Below is a small trained network, with its code and all its weights. Each question gives an input and a class and asks what happens when units are switched off, that is, made to give their printed mean instead of their output.

import numpy as np


def w(rows, s, z=0):
    codes = np.array(rows[::2]) - 128.0
    scale = np.full(codes.shape[1], s)
    scale[-1] = z or s
    return codes * scale


def f(y):
    return y / 2 * (1 + np.tanh(0.7978845608 * (y + 0.044715 * y**3)))


def log_softmax(a):
    a = a - a.max(-1, keepdims=True)
    return a - np.log(np.exp(a).sum(-1, keepdims=True))


def net(x, mask):
    res = np.array(x, float).reshape(1, 7) / 4 @ E
    y = f(res @ A[0][:, :-1].T + A[0][:, -1])
    res = res + np.where(mask, y, B[0][:, -1]) @ B[0][:, :-1]
    return log_softmax(res[-1] @ U[:, :-1].T + U[:, -1])


A, B = {}, {}
E = w([
[125,77,97,147,59,132,78,94,151],'x0',
[138,177,109,116,80,169,126,148,145],'x1',
[163,168,161,138,105,77,68,30,139],'x2',
[159,110,42,94,82,130,193,101,97],'x3',
[197,102,99,172,124,131,148,67,253],'x4',
[64,126,100,179,94,84,173,145,182],'x5',
[123,139,43,112,150,126,128,102,142],'x6',
],0.012)
A[0] = w([
[107,127,190,182,173,132,131,82,175,175],'n1',
[105,188,110,82,139,198,122,151,56,228],'n2',
[30,29,83,111,96,84,139,224,125,182],'n3',
[112,160,186,150,149,140,37,114,44,189],'n4',
[136,211,135,12,146,108,70,133,65,157],'n5',
[146,106,188,195,144,80,134,124,175,198],'n6',
[126,128,232,165,163,101,127,126,180,169],'n7',
[58,58,139,175,131,129,135,211,107,164],'n8',
[162,186,58,42,146,196,200,213,148,169],'n9',
[118,70,2,117,74,139,172,148,116,252],'n10',
[6,75,169,180,132,141,137,158,133,225],'n11',
[163,191,243,178,172,140,90,106,156,228],'n12',
[166,88,88,130,84,130,160,60,199,188],'n13',
],0.0082,0.0046)
B[0] = w([
[140,129,55,186,144,81,102,204,94,196],'n1',
[135,160,189,23,87,221,129,141,190,228],'n2',
[90,92,189,170,157,182,219,104,63,224],'n3',
[182,127,178,109,156,147,52,111,131,243],'n4',
[172,156,139,85,141,150,66,78,170,232],'n5',
[108,128,56,202,136,89,59,161,65,205],'n6',
[108,165,100,169,222,48,75,198,115,213],'n7',
[155,98,157,132,163,169,162,139,72,206],'n8',
[23,124,123,90,67,138,143,159,174,243],'n9',
[89,105,127,142,86,184,186,52,136,254],'n10',
[132,152,175,162,178,163,151,122,61,217],'n11',
[137,255,69,164,189,64,65,144,177,250],'n12',
[154,73,39,187,101,112,130,128,151,232],'n13',
],0.009,0.011)
U = w([
[232,195,254,56,118,128,22,100,205,94],'0',
[44,158,117,37,73,163,175,201,203,108],'1',
[158,38,21,205,52,93,145,18,200,253],'2',
[129,211,111,228,168,2,59,244,133,113],'3',
[89,108,229,225,148,147,179,120,39,77],'4',
],0.0078,0.0022)

Each question gives the input, the list of numbers given to net, and the class t.
The units are the neurons (one row each of A and B). Each row of codes is followed by its name. A weight is (code - 128) times the scale printed after its matrix; where a second scale follows, it is the last column's (A, B and U).
mask holds one flag per neuron, in row order. A switched-off neuron (its flag False) gives its mean, the last column of its row in B, instead of its output. The means were averaged over made-up inputs and are rounded, as every weight is.
A unit's drop is (log p(t) with every unit on - log p(t) with that unit switched off) / (log p(t) with every unit on - log p(t) with every unit switched off).
The circuit of an input: a set's keep is (log p(t) with only the set's units on - log p(t) with every unit switched off) / (log p(t) with every unit on - log p(t) with every unit switched off). Starting from the 12 units with the biggest drops (on a tie, the unit counted first), units are removed one at a time, each time the one whose removal leaves the highest keep (on an exact tie, the one counted first), for as long as the keep stays at least 0.8.
circuit, biggest first: the units of the circuit, biggest drop first
k most important neurons: the k neurons with the biggest drops, biggest first
drop of u: that unit's drop, to one decimal
input [-3,-2,-6,3,3,-4,-6], class 1: circuit, biggest first : (n9)
input [-3,5,3,3,8,5,-6], class 3: 2 most important neurons : (n6, n7)
input [-5,2,-6,0,-8,6,3], class 4: 2 most important neurons : (n3, n11)
input [-1,-5,-2,4,1,-4,-1], class 1: circuit, biggest first : (n6, n4, n11)
input [-5,-8,8,6,2,-7,-8], class 3: circuit, biggest first : (n12, n2)
input [4,-3,-4,-8,-5,-2,0], class 4: 2 most important neurons : (n3, n11)
input [3,4,5,0,7,-5,0], class 2: 2 most important neurons : (n13, n7)
input [3,0,1,-5,-6,3,4], class 4: 4 most important neurons : (n3, n11, n12, n8)
input [5,0,-2,2,-6,-5,4], class 0: 2 most important neurons : (n5, n4)
input [-8,7,1,-5,-8,8,-1], class 0: 2 most important neurons : (n2, n5)
input [1,5,-2,5,1,-3,4], class 1: 3 most important neurons : (n9, n2, n6)
input [0,1,2,3,-2,1,-3], class 0: 3 most important neurons : (n9, n13, n3)
input [2,5,1,-5,0,-3,-3], class 3: 2 most important neurons : (n12, n7)
input [3,3,0,2,-5,-5,5], class 0: most important neuron : (n5)
input [-7,-4,-2,-6,1,-7,0], class 3: 3 most important neurons : (n12, n7, n1)
input [-2,0,2,2,7,8,-5], class 3: 3 most important neurons : (n7, n6, n1)
input [5,-4,1,-4,-7,-1,-7], class 0: 2 most important neurons : (n4, n5)
input [-7,4,-5,-8,-1,1,5], class 1: 3 most important neurons : (n9, n2, n6)
input [-2,-4,-2,0,3,1,3], class 2: drop of n12 : 0.2
input [4,-1,3,3,-5,6,4], class 4: circuit, biggest first : (n3)
input [4,6,-8,-4,-3,-8,0], class 0: drop of n10 : 0.3
input [-3,-3,-5,2,1,2,2], class 4: drop of n2 : 0.1
input [-7,7,3,4,-8,3,-1], class 0: drop of n5 : 1.0
